Below are the code and all the weights of a small trained network. Each question names an input and a class and asks about switching units off, where a switched-off unit gives its printed mean instead of its output.

import numpy as np


def w(rows, s, z=0):
    codes = np.array(rows[::2]) - 128.0
    scale = np.full(codes.shape[1], s)
    scale[-1] = z or s
    return codes * scale


def f(y):
    return np.maximum(y, 0)


def log_softmax(a):
    a = a - a.max(-1, keepdims=True)
    return a - np.log(np.exp(a).sum(-1, keepdims=True))


def net(x, mask):
    res = np.array(x, float).reshape(1, 7) / 4 @ E
    y = f(res @ A[0][:, :-1].T + A[0][:, -1])
    res = res + np.where(mask, y, B[0][:, -1]) @ B[0][:, :-1]
    return log_softmax(res[-1] @ U[:, :-1].T + U[:, -1])


A, B = {}, {}
E = w([
[105,121,116,43,208,135,132,109,198,117,71],'x0',
[12,99,18,142,130,54,96,146,109,180,200],'x1',
[89,78,188,3,29,119,164,129,81,163,119],'x2',
[167,61,85,136,206,181,89,135,76,190,157],'x3',
[155,86,195,171,86,63,254,84,114,204,138],'x4',
[199,169,90,178,121,28,93,167,109,148,117],'x5',
[206,137,6,136,157,141,150,129,182,122,84],'x6',
],0.0085)
A[0] = w([
[129,142,122,116,164,122,146,128,138,142,130,55],'neuron 0',
[101,119,166,192,107,106,127,128,112,149,144,111],'neuron 1',
[123,109,185,226,134,172,109,131,86,139,157,120],'neuron 2',
[149,142,144,106,147,153,124,130,130,127,131,167],'neuron 3',
[80,164,117,127,66,135,126,133,126,93,140,34],'neuron 4',
[133,112,205,70,108,134,163,121,117,141,124,159],'neuron 5',
[85,75,163,186,118,123,157,117,89,193,188,165],'neuron 6',
[113,144,91,127,155,131,128,128,146,99,109,135],'neuron 7',
[127,139,181,185,121,157,113,130,120,142,177,51],'neuron 8',
[131,153,143,121,131,102,119,133,121,93,99,106],'neuron 9',
[67,93,91,86,160,135,175,111,130,154,143,89],'neuron 10',
[156,106,102,106,178,213,139,119,144,132,116,159],'neuron 11',
[70,110,108,108,143,113,158,122,146,136,123,99],'neuron 12',
[94,142,114,144,126,148,140,134,126,145,140,83],'neuron 13',
[119,152,151,143,157,131,117,143,161,87,98,156],'neuron 14',
[199,133,96,86,121,97,104,138,141,120,93,80],'neuron 15',
[108,126,180,61,84,152,172,116,137,118,124,160],'neuron 16',
[179,97,130,127,247,147,156,116,128,176,120,118],'neuron 17',
[135,110,221,58,103,132,174,121,115,153,122,160],'neuron 18',
[105,109,106,96,131,193,29,143,70,145,181,156],'neuron 19',
[179,158,156,154,113,145,96,138,131,94,119,89],'neuron 20',
[65,181,154,165,119,178,105,128,168,43,127,34],'neuron 21',
[121,113,163,145,110,138,153,124,123,122,115,200],'neuron 22',
[143,121,139,137,138,83,170,116,132,145,127,161],'neuron 23',
[157,122,111,99,175,205,143,122,139,138,138,253],'neuron 24',
],0.015,0.0033)
B[0] = w([
[96,113,144,132,121,128,114,117,126,115,121,142],'neuron 0',
[148,149,126,107,98,132,155,131,114,99,117,191],'neuron 1',
[86,170,142,127,177,129,124,102,135,35,134,207],'neuron 2',
[152,124,109,150,148,127,131,126,136,134,122,165],'neuron 3',
[136,118,139,152,199,129,127,113,163,143,127,166],'neuron 4',
[99,95,115,119,135,125,111,131,171,171,165,231],'neuron 5',
[86,187,114,132,82,121,173,133,62,171,109,234],'neuron 6',
[120,100,181,85,144,147,149,118,156,150,130,176],'neuron 7',
[135,130,133,149,150,183,125,92,116,89,122,179],'neuron 8',
[147,109,98,132,149,149,136,123,163,150,145,157],'neuron 9',
[83,71,137,146,118,137,84,136,128,159,153,185],'neuron 10',
[209,102,113,154,106,120,122,133,137,89,96,217],'neuron 11',
[101,112,121,119,136,126,123,125,128,168,132,166],'neuron 12',
[108,126,155,94,113,83,90,145,110,96,114,144],'neuron 13',
[97,151,112,171,185,159,101,110,104,111,125,180],'neuron 14',
[126,162,136,141,94,93,164,139,91,137,135,181],'neuron 15',
[114,104,125,119,150,124,112,139,130,187,131,226],'neuron 16',
[127,66,144,103,205,150,106,116,158,123,83,214],'neuron 17',
[65,101,133,127,116,121,92,135,169,179,162,254],'neuron 18',
[118,1,128,120,116,123,129,133,143,189,100,222],'neuron 19',
[83,108,141,96,163,124,122,116,156,136,123,190],'neuron 20',
[107,139,116,120,74,111,162,139,58,153,111,201],'neuron 21',
[107,148,102,154,165,128,109,139,134,126,147,181],'neuron 22',
[126,139,111,113,129,140,121,150,109,174,139,183],'neuron 23',
[126,75,138,127,168,94,143,125,109,77,69,214],'neuron 24',
],0.02,0.017)
U = w([
[112,174,92,115,95,109,152,134,54,178,181,156],'0',
[176,124,160,126,199,163,101,59,147,29,101,114],'1',
[255,119,127,93,72,200,46,128,96,100,139,4],'2',
[180,52,103,89,126,94,138,133,56,139,59,163],'3',
[90,44,130,78,197,122,51,118,188,199,149,185],'4',
[223,193,95,106,73,91,123,173,130,147,200,8],'5',
[140,95,156,110,97,126,108,90,101,52,141,76],'6',
],0.0084,0.0038)

Each question gives the input, the list of numbers given to net, and the class t.
The units are the neurons (one row each of A and B). Each row of codes is followed by its name. A weight is (code - 128) times the scale printed after its matrix; where a second scale follows, it is the last column's (A, B and U).
mask holds one flag per neuron, in row order. A switched-off neuron (its flag False) gives its mean, the last column of its row in B, instead of its output. The means were averaged over made-up inputs and are rounded, as every weight is.
A unit's drop is (log p(t) with every unit on - log p(t) with that unit switched off) / (log p(t) with every unit on - log p(t) with every unit switched off).
The circuit of an input: a set's keep is (log p(t) with only the set's units on - log p(t) with every unit switched off) / (log p(t) with every unit on - log p(t) with every unit switched off). Starting from the 12 units with the biggest drops (on a tie, the unit counted first), units are removed one at a time, each time the one whose removal leaves the highest keep (on an exact tie, the one counted first), for as long as the keep stays at least 0.8.
circuit, biggest first: the units of the circuit, biggest drop first
top k neurons: the k neurons with the biggest drops, biggest first
drop of u: that unit's drop, to one decimal
input [-3,-3,-6,-8,-1,-7,-6], class 0: circuit, biggest first => (neuron 21)
input [-4,6,-3,5,-3,-2,-8], class 3: top 3 neurons => (neuron 19; neuron 6; neuron 18)
input [6,-5,-3,-1,-8,5,0], class 3: top 3 neurons => (neuron 21; neuron 2; neuron 15)
input [-6,-5,-5,-8,-4,-8,-1], class 1: top 3 neurons => (neuron 6; neuron 18; neuron 19)
input [8,1,0,-4,-2,-3,3], class 3: top 2 neurons => (neuron 18; neuron 5)
input [3,6,-8,-2,-6,1,5], class 3: top 3 neurons => (neuron 18; neuron 21; neuron 5)
input [-8,-1,3,-6,-3,6,7], class 0: top 2 neurons => (neuron 15; neuron 17)
input [-2,-2,-2,8,6,0,-5], class 1: top 3 neurons => (neuron 2; neuron 17; neuron 8)
input [3,-6,2,5,-6,7,0], class 3: top 2 neurons => (neuron 18; neuron 15)
input [-6,-2,5,-1,5,5,-8], class 0: top 2 neurons => (neuron 6; neuron 1)
input [-3,4,-5,6,-4,-1,-8], class 3: top 2 neurons => (neuron 19; neuron 18)
input [-8,-7,-1,-3,6,7,-1], class 0: drop of neuron 17 => 0.2
input [-8,-5,1,-1,7,5,-2], class 0: drop of neuron 6 => 0.3
input [-3,0,-4,-3,6,6,-7], class 0: circuit, biggest first => (neuron 6)
input [-5,6,-5,0,-1,-8,-4], class 0: drop of neuron 6 => 0.3
